Small tables with named rows and columns. After each table, cells are looked up by row and column.

Vikibiv =
|  | Gilo | Vezepid |
|---|---|---|
| Tiba | 12.99 | 84.15 |
| Fogere | 14.63 | 81.97 |
| Vul | 75.03 | 4.84 |
| Nuz | 34.89 | 55.81 |
| Rida | 39.70 | 49.92 |
| Ros | 21.01 | 73.58 |
| Bol | 13.32 | 83.99 |
| Bomu | 70.43 | 10.62 |
| Ruv | 20.27 | 74.53 |
| Budal | 64.21 | 18.90 |
| Luz | 23.55 | 70.42 |

Budal, Gilo: 64.21
Bol, Vezepid: 83.99
Tiba, Vezepid: 84.15
Ruv, Gilo: 20.27
Bomu, Gilo: 70.43
Ruv, Vezepid: 74.53
Rida, Vezepid: 49.92

Vameno.tsv
	Miz	Punemas	Zeremur	Gevaku	Zino	Bedusi	Pinapog
Besurap	24.662	-4.811	4.690	-7.789	-19.158	23.239	-1.923
Von	13.538	62.087	42.467	34.040	-17.110	33.440	6.779
Bupoki	8.227	27.623	-53.082	-62.611	-0.720	24.192	68.535
Pupufa	-54.920	-21.070	-29.875	41.714	46.351	-4.503	-39.316
Ranuvi	-24.491	-10.977	47.989	43.299	54.096	-71.308	10.390
Runaz	-15.053	19.079	38.695	3.471	5.162	-39.803	18.736
Votog	11.053	-18.031	-18.875	57.999	35.186	30.107	-29.204
Gez	13.718	-45.454	3.993	-64.170	-64.337	-4.993	-14.752
Volagod	31.668	28.796	50.373	23.072	-24.623	21.174	2.421
Bevodo	48.739	-30.220	-17.443	-52.196	4.214	11.628	52.392

Runaz, Miz => -15.053
Von, Zeremur => 42.467
Runaz, Bedusi => -39.803
Bevodo, Zino => 4.214
Votog, Zino => 35.186
Besurap, Miz => 24.662
Bupoki, Pinapog => 68.535
Ranuvi, Punemas => -10.977
Gez, Zino => -64.337
Runaz, Zeremur => 38.695
Ranuvi, Zino => 54.096
Von, Bedusi => 33.440
Volagod, Bedusi => 21.174
Gez, Bedusi => -4.993
Gez, Pinapog => -14.752
Bupoki, Punemas => 27.623
Volagod, Zeremur => 50.373
Von, Zino => -17.110
Runaz, Zino => 5.162
Besurap, Bedusi => 23.239

Table Vog
,Fud,Tugip,Zemogu,Pedi,Febutop
Pibe,-75.348,-72.005,-89.283,-67.278,-85.360
Ropob,-79.146,-49.910,-61.219,-53.552,-56.029
Tep,-56.644,-55.122,-44.848,-63.804,-42.710
Mufemov,-60.414,-68.288,-67.687,87.555,-50.332

Pedi of Ropob is -53.552
Tugip of Pibe is -72.005
Pedi of Pibe is -67.278
Fud of Tep is -56.644
Zemogu of Tep is -44.848
Pedi of Tep is -63.804
Zemogu of Pibe is -89.283
Fud of Mufemov is -60.414
Zemogu of Ropob is -61.219
Zemogu of Mufemov is -67.687
Febutop of Ropob is -56.029
Pedi of Mufemov is 87.555
Febutop of Pibe is -85.360
Fud of Ropob is -79.146
Fud of Pibe is -75.348
Tugip of Ropob is -49.910
Tugip of Tep is -55.122
Febutop of Tep is -42.710
Tugip of Mufemov is -68.288
Febutop of Mufemov is -50.332
Row with the largest Tugip: Ropob

Mel:
	Boletu	Dem	Gikeni	Lorevu	Zomi	Rirovo	Gedi	Sisobus	Pur
Pup	29870	88131	47869	78892	18905	19917	59981	31600	53512
Mosikob	28886	50470	27511	59360	35358	29169	35146	29662	77170
Kiresut	89183	45918	61689	23750	54076	51557	78710	46904	40123
Kagu	23616	25109	28267	31181	63047	72687	35970	71206	56538
Tutofe	40667	58652	22527	66088	70594	48260	34562	54496	61007
Mek	58394	61356	61742	48283	62045	20337	47152	76249	20803
Baso	60047	61164	52493	74313	73895	49631	7275	25704	42390
Fuliva	59953	24620	55078	22931	26223	78014	68207	22752	86332
Subebo	28474	56304	62918	76184	32395	44222	30131	35738	32689
Sunut	33135	46445	32182	59524	45572	29482	39233	24224	77947

What is the Pur of Subebo in Mel? 32689
What is the Pur of Kagu in Mel? 56538
What is the Lorevu of Baso in Mel? 74313
What is the Zomi of Subebo in Mel? 32395
What is the Gikeni of Mek in Mel? 61742
What is the Gikeni of Tutofe in Mel? 22527
What is the Pur of Tutofe in Mel? 61007
What is the Sisobus of Kiresut in Mel? 46904
What is the Pur of Kiresut in Mel? 40123
What is the Sisobus of Subebo in Mel? 35738
What is the Gikeni of Kagu in Mel? 28267
What is the Sisobus of Mosikob in Mel? 29662
What is the Sisobus of Baso in Mel? 25704
What is the Rirovo of Baso in Mel? 49631
What is the Gikeni of Kiresut in Mel? 61689
What is the Zomi of Kagu in Mel? 63047
What is the Rirovo of Fuliva in Mel? 78014
What is the Pur of Mek in Mel? 20803
What is the Sisobus of Kagu in Mel? 71206
What is the Rirovo of Kiresut in Mel? 51557

